Each row has a hidden value; after the row comes its grade, the name of the range that the value falls in. Each part has its own.
In the rows, zero is written as 128.
161,115,126,169,166,145,150,98,83,117,111,113,107,110,168,137,151,164,214,126,152,87,122,136,138,143,137,100,109,118,109,126  (92)
163,117,119,172,164,141,151,100,81,106,118,115,100,112,158,135,153,168,194,121,159,91,131,139,139,139,151,90,99,115,117,133  (86)
137,111,125,143,129,156,152,105,93,138,117,127,135,113,137,130,112,181,211,134,114,111,137,129,139,139,128,103,123,128,111,128  (86)
113,154,130,96,109,108,110,148,158,137,139,142,142,159,96,131,117,88,50,129,125,150,122,122,111,122,137,162,136,128,147,139  (89)
154,158,107,118,124,118,139,129,96,107,149,142,113,157,101,133,133,148,87,111,164,130,155,140,118,141,191,106,90,112,167,159  (87)
173,134,130,150,154,149,149,102,80,125,112,118,109,128,166,143,152,161,197,120,151,91,128,137,130,158,142,119,106,116,120,126  (92)
159,127,136,138,140,156,147,102,94,142,106,124,127,126,156,136,133,161,219,129,125,98,127,130,130,159,114,133,125,126,114,119  (92)
124,149,136,92,105,125,126,153,149,159,111,138,154,141,144,151,75,116,84,144,86,133,99,109,130,135,104,190,162,142,108,130  (86)
92,148,133,62,72,112,106,156,170,144,152,147,158,162,74,121,102,90,43,129,104,177,151,121,113,125,130,169,145,139,155,135  (87)
159,134,135,132,134,151,147,106,94,142,111,128,127,132,148,142,132,157,196,126,128,103,131,131,128,161,134,137,122,125,121,122  (92)
154,109,116,180,170,142,152,102,82,110,116,116,103,101,157,131,140,174,209,126,151,92,123,137,141,129,146,82,104,115,110,133  (86)
131,158,131,102,122,116,122,143,145,141,124,141,144,157,123,148,109,97,72,135,119,130,104,118,113,129,132,165,140,126,131,142  (87)
175,158,115,138,149,121,148,114,88,105,138,135,104,159,126,144,159,135,111,109,178,104,139,142,113,154,191,110,88,106,157,151  (87)
102,105,126,107,90,184,146,128,100,173,113,136,165,108,119,120,67,218,217,143,65,142,149,118,141,129,104,115,141,138,119,123  (86)
132,115,135,118,108,168,148,107,102,159,111,131,148,119,134,131,98,179,224,138,93,118,140,125,136,148,114,132,139,137,112,120  (92)
183,148,121,151,158,138,151,106,75,111,123,125,99,148,156,151,168,151,160,110,176,87,135,142,119,164,174,111,92,104,140,139  (86)
129,152,124,115,126,95,112,142,148,114,146,134,117,153,98,124,142,81,38,122,154,144,123,130,114,116,153,143,120,119,154,143  (89)
169,159,118,141,158,98,134,107,109,94,144,132,107,159,111,138,168,87,80,117,180,107,117,138,107,128,190,107,92,108,156,159  (89)
141,111,118,149,135,149,151,106,87,121,123,123,120,109,136,126,121,180,199,127,131,111,144,133,141,136,143,91,111,123,117,133  (86)
129,110,135,123,115,166,147,108,101,163,107,129,153,113,142,133,94,189,229,141,87,117,132,122,138,143,106,125,140,137,107,118  (86)
164,158,127,128,151,103,126,126,117,115,126,129,115,152,139,144,149,95,75,124,155,110,100,129,113,128,153,141,113,117,144,145  (89)
115,106,105,143,115,150,157,118,86,124,133,137,130,105,104,115,90,206,179,130,120,132,157,131,143,116,153,68,110,122,123,146  (87)
114,152,137,95,114,108,106,145,163,140,134,138,143,158,106,133,128,76,60,131,125,143,118,122,111,129,126,173,144,130,142,131  (89)
125,109,144,104,98,189,141,122,104,187,94,125,162,104,151,128,83,201,238,145,60,128,129,115,140,144,77,152,153,144,110,102  (92)
121,152,127,108,117,95,109,146,158,111,146,135,119,155,95,124,137,78,30,123,148,148,128,129,113,119,147,153,125,124,151,139  (89)
88,148,134,67,73,125,109,163,167,161,138,149,165,157,84,125,83,106,51,136,88,173,135,114,114,120,112,177,155,138,148,133  (87)
109,112,125,107,81,167,150,115,100,155,127,139,157,119,100,118,75,195,196,136,85,145,164,125,139,136,128,116,132,138,121,130  (92)
159,157,119,134,153,95,129,116,116,94,146,133,112,158,105,133,163,85,71,119,168,117,118,137,106,121,182,111,94,111,158,158  (89)
